Here is a tiny trained network, its code and every weight. The questions are about switching its units off for an input and a target symbol, where a switched-off unit gives its printed mean instead of its output.

import numpy as np


def w(rows, s, z=0):
    codes = np.array(rows[::2]) - 128.0
    scale = np.full(codes.shape[1], s)
    scale[-1] = z or s
    return codes * scale


def norm(h):
    return h / np.sqrt((h * h).mean(-1, keepdims=True) + 1e-5)


def f(y):
    return np.maximum(y, 0)


def softmax(a):
    e = np.exp(a - a.max(-1, keepdims=True))
    return e / e.sum(-1, keepdims=True)


def log_softmax(a):
    a = a - a.max(-1, keepdims=True)
    return a - np.log(np.exp(a).sum(-1, keepdims=True))


def net(x, mask):
    ids = ['Λαεζθμξπτ'.index(c) for c in x.split()]
    T = len(ids)
    res = E[ids] + P[:T]
    u = 0
    for l in range(3):
        r = norm(res)
        for j in range(2):
            rows = slice(3 * j, 3 * j + 3)
            q, k, v = (r @ M[l][rows].T for M in (Q, K, V))
            z = softmax(np.where(np.tri(T) > 0, q @ k.T / 3**0.5, -1e9)) @ v
            o = O[l][rows]
            res = res + np.where(mask[u + j], z, o[:, -1]) @ o[:, :-1]
        u += 2
        y = f(norm(res) @ A[l][:, :-1].T + A[l][:, -1])
        res = res + np.where(mask[u : u + 4], y, B[l][:, -1]) @ B[l][:, :-1]
        u += 4
    return log_softmax(norm(res)[-1] @ U[:, :-1].T + U[:, -1])


Q, K, V, O, A, B = {}, {}, {}, {}, {}, {}
E = w([
[151,174,107,86],'Λ',
[113,116,155,171],'α',
[160,164,107,90],'ε',
[73,74,119,145],'ζ',
[151,124,44,167],'θ',
[152,99,167,129],'μ',
[68,250,166,75],'ξ',
[238,105,165,154],'π',
[129,36,162,215],'τ',
],0.023)
P = w([
[116,1,168,115],'0',
[177,138,91,18],'1',
[168,136,94,70],'2',
[160,137,81,93],'3',
[162,129,80,91],'4',
[157,146,79,117],'5',
[150,143,78,127],'6',
[156,137,78,131],'7',
[145,154,74,141],'8',
[147,146,77,135],'9',
[146,158,75,150],'10',
[138,174,69,172],'11',
],0.006)
Q[0] = w([
[239,117,84,190],'L0H0',
[224,86,26,118],'L0H0',
[45,12,24,3],'L0H0',
[53,31,38,219],'L0H1',
[222,72,73,118],'L0H1',
[57,220,131,148],'L0H1',
],0.0059)
K[0] = w([
[101,191,157,93],'L0H0',
[37,105,189,157],'L0H0',
[22,85,83,2],'L0H0',
[153,97,172,163],'L0H1',
[63,3,67,167],'L0H1',
[47,156,103,195],'L0H1',
],0.0091)
V[0] = w([
[30,63,95,7],'L0H0',
[243,107,61,212],'L0H0',
[168,101,157,98],'L0H0',
[59,239,243,135],'L0H1',
[61,248,2,124],'L0H1',
[23,68,70,61],'L0H1',
],0.0045)
O[0] = w([
[61,93,122,201,42],'L0H0',
[129,9,130,35,248],'L0H0',
[57,33,28,196,165],'L0H0',
[152,2,115,83,3],'L0H1',
[122,33,188,61,23],'L0H1',
[159,112,153,13,68],'L0H1',
],0.0052,0.0041)
A[0] = w([
[34,132,128,255,156],'L0N0',
[177,96,170,195,145],'L0N1',
[191,109,152,105,3],'L0N2',
[106,183,159,171,129],'L0N3',
],0.0082,0.0037)
B[0] = w([
[183,95,95,1,234],'L0N0',
[161,167,148,99,254],'L0N1',
[220,146,144,124,165],'L0N2',
[125,42,179,72,142],'L0N3',
],0.008,0.0056)
Q[1] = w([
[151,228,181,173],'L1H0',
[2,153,235,164],'L1H0',
[27,217,77,213],'L1H0',
[144,112,91,162],'L1H1',
[9,102,107,40],'L1H1',
[146,179,220,83],'L1H1',
],0.0088)
K[1] = w([
[102,107,98,135],'L1H0',
[62,109,171,99],'L1H0',
[105,128,130,105],'L1H0',
[141,150,102,144],'L1H1',
[78,130,126,84],'L1H1',
[142,251,217,129],'L1H1',
],0.018)
V[1] = w([
[108,90,140,133],'L1H0',
[137,196,135,89],'L1H0',
[64,9,136,141],'L1H0',
[185,138,109,122],'L1H1',
[153,96,94,89],'L1H1',
[176,126,120,111],'L1H1',
],0.013)
O[1] = w([
[171,2,176,161,83],'L1H0',
[119,200,202,146,139],'L1H0',
[108,174,188,161,2],'L1H0',
[36,164,164,98,232],'L1H1',
[20,202,50,233,203],'L1H1',
[114,36,134,36,219],'L1H1',
],0.0062,0.0088)
A[1] = w([
[255,76,88,147,251],'L1N0',
[251,81,176,81,55],'L1N1',
[159,52,55,168,60],'L1N2',
[72,186,177,81,187],'L1N3',
],0.009,0.0015)
B[1] = w([
[127,194,22,7,254],'L1N0',
[206,183,69,146,238],'L1N1',
[118,197,255,162,183],'L1N2',
[212,77,225,188,153],'L1N3',
],0.0094,0.0089)
Q[2] = w([
[92,227,255,123],'L2H0',
[32,163,108,56],'L2H0',
[114,85,97,231],'L2H0',
[90,164,132,85],'L2H1',
[73,170,234,66],'L2H1',
[111,207,171,72],'L2H1',
],0.0099)
K[2] = w([
[152,110,254,139],'L2H0',
[151,67,145,166],'L2H0',
[85,169,83,157],'L2H0',
[78,182,167,209],'L2H1',
[104,92,203,123],'L2H1',
[66,180,183,217],'L2H1',
],0.013)
V[2] = w([
[161,100,83,244],'L2H0',
[83,234,119,160],'L2H0',
[125,159,163,129],'L2H0',
[154,43,102,254],'L2H1',
[107,232,125,174],'L2H1',
[49,141,57,111],'L2H1',
],0.009)
O[2] = w([
[241,163,126,132,60],'L2H0',
[97,235,99,98,145],'L2H0',
[112,100,83,181,117],'L2H0',
[72,183,2,168,3],'L2H1',
[114,157,239,201,194],'L2H1',
[102,36,99,98,194],'L2H1',
],0.0068)
A[2] = w([
[235,102,166,101,78],'L2N0',
[15,121,101,127,86],'L2N1',
[195,76,74,112,119],'L2N2',
[82,207,7,173,2],'L2N3',
],0.013,0.0037)
B[2] = w([
[103,103,76,194,254],'L2N0',
[174,51,7,189,183],'L2N1',
[114,159,209,173,225],'L2N2',
[14,184,164,157,210],'L2N3',
],0.012,0.0076)
U = w([
[130,167,249,149,109],'Λ',
[132,79,154,155,130],'α',
[115,102,164,130,106],'ε',
[44,178,113,171,156],'ζ',
[118,55,19,154,2],'θ',
[129,99,146,155,68],'μ',
[195,180,104,113,185],'ξ',
[93,86,125,26,42],'π',
[171,111,160,253,106],'τ',
],0.012,0.0028)

Each question gives the input, a string of symbols that net reads in full, and the target symbol t.
The units are the heads (3 rows each of Q, K, V and O) and the neurons (one row each of A and B). Each row of codes is followed by its name. A weight is (code - 128) times the scale printed after its matrix; where a second scale follows, it is the last column's (O, A, B and U).
mask holds one flag per unit, layer by layer, with each layer's heads first. A switched-off unit (its flag False) gives its mean, the last column of its rows in O or B, instead of its output. The means were averaged over made-up inputs and are rounded, as every weight is.
A unit's drop is (log p(t) with every unit on - log p(t) with that unit switched off) / (log p(t) with every unit on - log p(t) with every unit switched off).
The circuit of an input: a set's keep is (log p(t) with only the set's units on - log p(t) with every unit switched off) / (log p(t) with every unit on - log p(t) with every unit switched off). Starting from the 12 units with the biggest drops (on a tie, the unit counted first), units are removed one at a time, each time the one whose removal leaves the highest keep (on an exact tie, the one counted first), for as long as the keep stays at least 0.8.
units of the circuit, in order: the units of the circuit, biggest drop first
most important unit: the unit with the biggest drop
top k neurons: the k neurons with the biggest drops, biggest first
top k neurons in layer l: the k neurons of layer l with the biggest drops, biggest first
which heads matter: for each layer, one digit per head in row order, 1 if its drop is at least 0.15 and else 0, layers parted by /
input π Λ ξ ε, target π: units of the circuit, in order -> (L1N1, L0H1, L1N0, L0N1)
input θ ζ τ ε π Λ, target θ: top 3 neurons -> (L1N2, L1N1, L0N0)
input θ θ π π ξ π θ, target ζ: units of the circuit, in order -> (L2N3)
input θ π θ π Λ τ ε, target θ: which heads matter -> 00 / 01 / 01
input θ ξ θ π τ π ζ θ θ τ θ ε, target θ: top 3 neurons -> (L1N2, L0N0, L1N0)
input ζ τ π Λ, target ζ: which heads matter -> 00 / 11 / 01
input θ π θ θ Λ θ Λ τ, target θ: top 2 neurons -> (L0N0, L1N2)
input τ π τ ξ, target Λ: top 3 neurons -> (L1N0, L0N0, L1N3)
input ξ ξ π τ, target ξ: top 2 neurons -> (L1N0, L0N0)
input τ π Λ π τ π ξ θ Λ ε, target τ: top 4 neurons -> (L1N0, L0N0, L1N2, L2N0)
input π π ζ θ ξ ξ, target Λ: top 2 neurons -> (L0N0, L1N3)
input θ ζ α Λ, target θ: top 3 neurons -> (L1N2, L0N0, L1N0)
input Λ α ε, target Λ: which heads matter -> 10 / 11 / 01
input τ ε α π Λ π Λ Λ ζ, target θ: units of the circuit, in order -> (L2N1)
input τ π α Λ, target τ: top 3 neurons -> (L1N0, L0N0, L1N3)
input τ θ π θ μ, target τ: top 3 neurons -> (L2N0, L1N0, L0N0)
input π ζ ε, target π: top 2 neurons -> (L1N1, L0N0)
input θ ζ ε τ π π μ μ Λ π π τ, target θ: top 3 neurons -> (L0N0, L1N0, L1N1)
input Λ θ π ε, target Λ: which heads matter -> 11 / 11 / 01
input ζ α μ ξ τ, target ζ: top 2 neurons in layer 1 -> (L1N0, L1N2)
input τ π θ Λ π θ π ε, target τ: top 2 neurons in layer 2 -> (L2N0, L2N2)
input Λ π θ π ξ μ π θ ξ τ α, target ξ: top 2 neurons in layer 1 -> (L1N3, L1N0)
input Λ π ξ Λ ε ζ τ θ π π Λ, target Λ: most important unit -> L2H1
input π Λ ζ τ μ π α θ π τ τ, target π: top 2 neurons -> (L0N0, L1N0)
input ζ ξ π θ π π π Λ Λ Λ μ τ, target ζ: top 3 neurons in layer 1 -> (L1N2, L1N0, L1N3)
input Λ μ π θ τ Λ θ τ θ Λ τ, target Λ: top 2 neurons in layer 1 -> (L1N1, L1N2)
